Below are the code and all the weights of a small trained network. Each question names an input and a class and asks about switching units off, where a switched-off unit gives its printed mean instead of its output.

import numpy as np


def w(rows, s, z=0):
    codes = np.array(rows[::2]) - 128.0
    scale = np.full(codes.shape[1], s)
    scale[-1] = z or s
    return codes * scale


def f(y):
    return np.maximum(y, 0)


def log_softmax(a):
    a = a - a.max(-1, keepdims=True)
    return a - np.log(np.exp(a).sum(-1, keepdims=True))


def net(x, mask):
    res = np.array(x, float).reshape(1, 7) / 4 @ E
    y = f(res @ A[0][:, :-1].T + A[0][:, -1])
    res = res + np.where(mask, y, B[0][:, -1]) @ B[0][:, :-1]
    return log_softmax(res[-1] @ U[:, :-1].T + U[:, -1])


A, B = {}, {}
E = w([
[161,156,170,154,173,2,185],'x0',
[87,199,38,121,128,113,136],'x1',
[152,76,110,141,108,159,117],'x2',
[35,83,149,156,68,131,168],'x3',
[73,180,192,133,237,138,105],'x4',
[140,128,78,132,144,93,116],'x5',
[112,61,119,230,187,172,142],'x6',
],0.01)
A[0] = w([
[164,94,49,217,170,215,141,161],'n0',
[64,128,228,158,138,106,140,209],'n1',
[65,123,187,157,140,181,102,173],'n2',
[150,104,138,100,59,136,234,255],'n3',
[217,148,117,49,178,147,55,215],'n4',
[84,165,140,158,101,71,212,234],'n5',
[195,188,149,149,254,135,106,195],'n6',
[72,138,176,208,114,99,184,231],'n7',
],0.0084,0.0039)
B[0] = w([
[60,45,181,175,139,192,119,235],'n0',
[196,160,140,67,172,153,169,234],'n1',
[122,74,146,78,141,200,128,218],'n2',
[206,104,90,121,41,28,127,231],'n3',
[175,183,106,122,175,93,36,233],'n4',
[147,175,116,138,103,121,254,217],'n5',
[144,148,173,163,229,139,94,254],'n6',
[120,70,119,115,172,106,195,235],'n7',
],0.0092,0.0096)
U = w([
[88,76,123,214,122,194,146,104],'0',
[176,81,152,125,13,140,17,67],'1',
[127,226,24,19,78,156,90,253],'2',
[162,164,142,212,179,104,17,119],'3',
[168,153,122,130,126,61,255,158],'4',
[111,144,181,49,171,187,159,6],'5',
],0.009,0.0016)

Each question gives the input, the list of numbers given to net, and the class t.
The units are the neurons (one row each of A and B). Each row of codes is followed by its name. A weight is (code - 128) times the scale printed after its matrix; where a second scale follows, it is the last column's (A, B and U).
mask holds one flag per neuron, in row order. A switched-off neuron (its flag False) gives its mean, the last column of its row in B, instead of its output. The means were averaged over made-up inputs and are rounded, as every weight is.
A unit's drop is (log p(t) with every unit on - log p(t) with that unit switched off) / (log p(t) with every unit on - log p(t) with every unit switched off).
The circuit of an input: a set's keep is (log p(t) with only the set's units on - log p(t) with every unit switched off) / (log p(t) with every unit on - log p(t) with every unit switched off). Starting from all 8 units, units are removed one at a time, each time the one whose removal leaves the highest keep (on an exact tie, the one counted first), for as long as the keep stays at least 0.8.
circuit, biggest first: the units of the circuit, biggest drop first
k most important neurons: the k neurons with the biggest drops, biggest first
drop of u: that unit's drop, to one decimal
input [-2,-1,4,8,-6,0,2], class 1: circuit, biggest first -> n3
input [-2,-3,5,3,4,2,-7], class 2: circuit, biggest first -> n0, n6
input [4,-8,-6,0,7,7,3], class 5: circuit, biggest first -> n1, n3
input [-3,5,7,0,6,-2,1], class 0: circuit, biggest first -> n1, n0
input [1,4,4,-2,3,7,7], class 0: 2 most important neurons -> n0, n4
input [-5,-1,-7,4,8,-1,8], class 5: 2 most important neurons -> n1, n2
input [1,0,7,0,1,-1,-4], class 2: 2 most important neurons -> n0, n6
input [-2,7,8,-3,8,-5,-4], class 3: circuit, biggest first -> n6, n4
input [-1,8,4,-2,-1,-7,1], class 0: circuit, biggest first -> n1, n4
input [-1,-1,-8,5,6,6,6], class 5: circuit, biggest first -> n1, n2
input [-2,0,-8,3,2,-2,-5], class 4: circuit, biggest first -> n5, n0
input [-5,0,4,-2,7,-2,-1], class 3: 3 most important neurons -> n4, n5, n7
input [0,2,-4,7,7,-2,-6], class 4: 4 most important neurons -> n5, n0, n6, n7
input [7,1,-6,-7,5,-4,-1], class 3: circuit, biggest first -> n6
input [-3,2,2,-4,8,-2,-3], class 3: 2 most important neurons -> n4, n6
input [8,1,6,-8,6,3,-7], class 3: drop of n4 -> 0.0
input [-8,-5,0,-2,-1,-8,1], class 1: drop of n5 -> 0.2
input [-1,2,0,-1,-7,7,2], class 1: drop of n6 -> 0.1
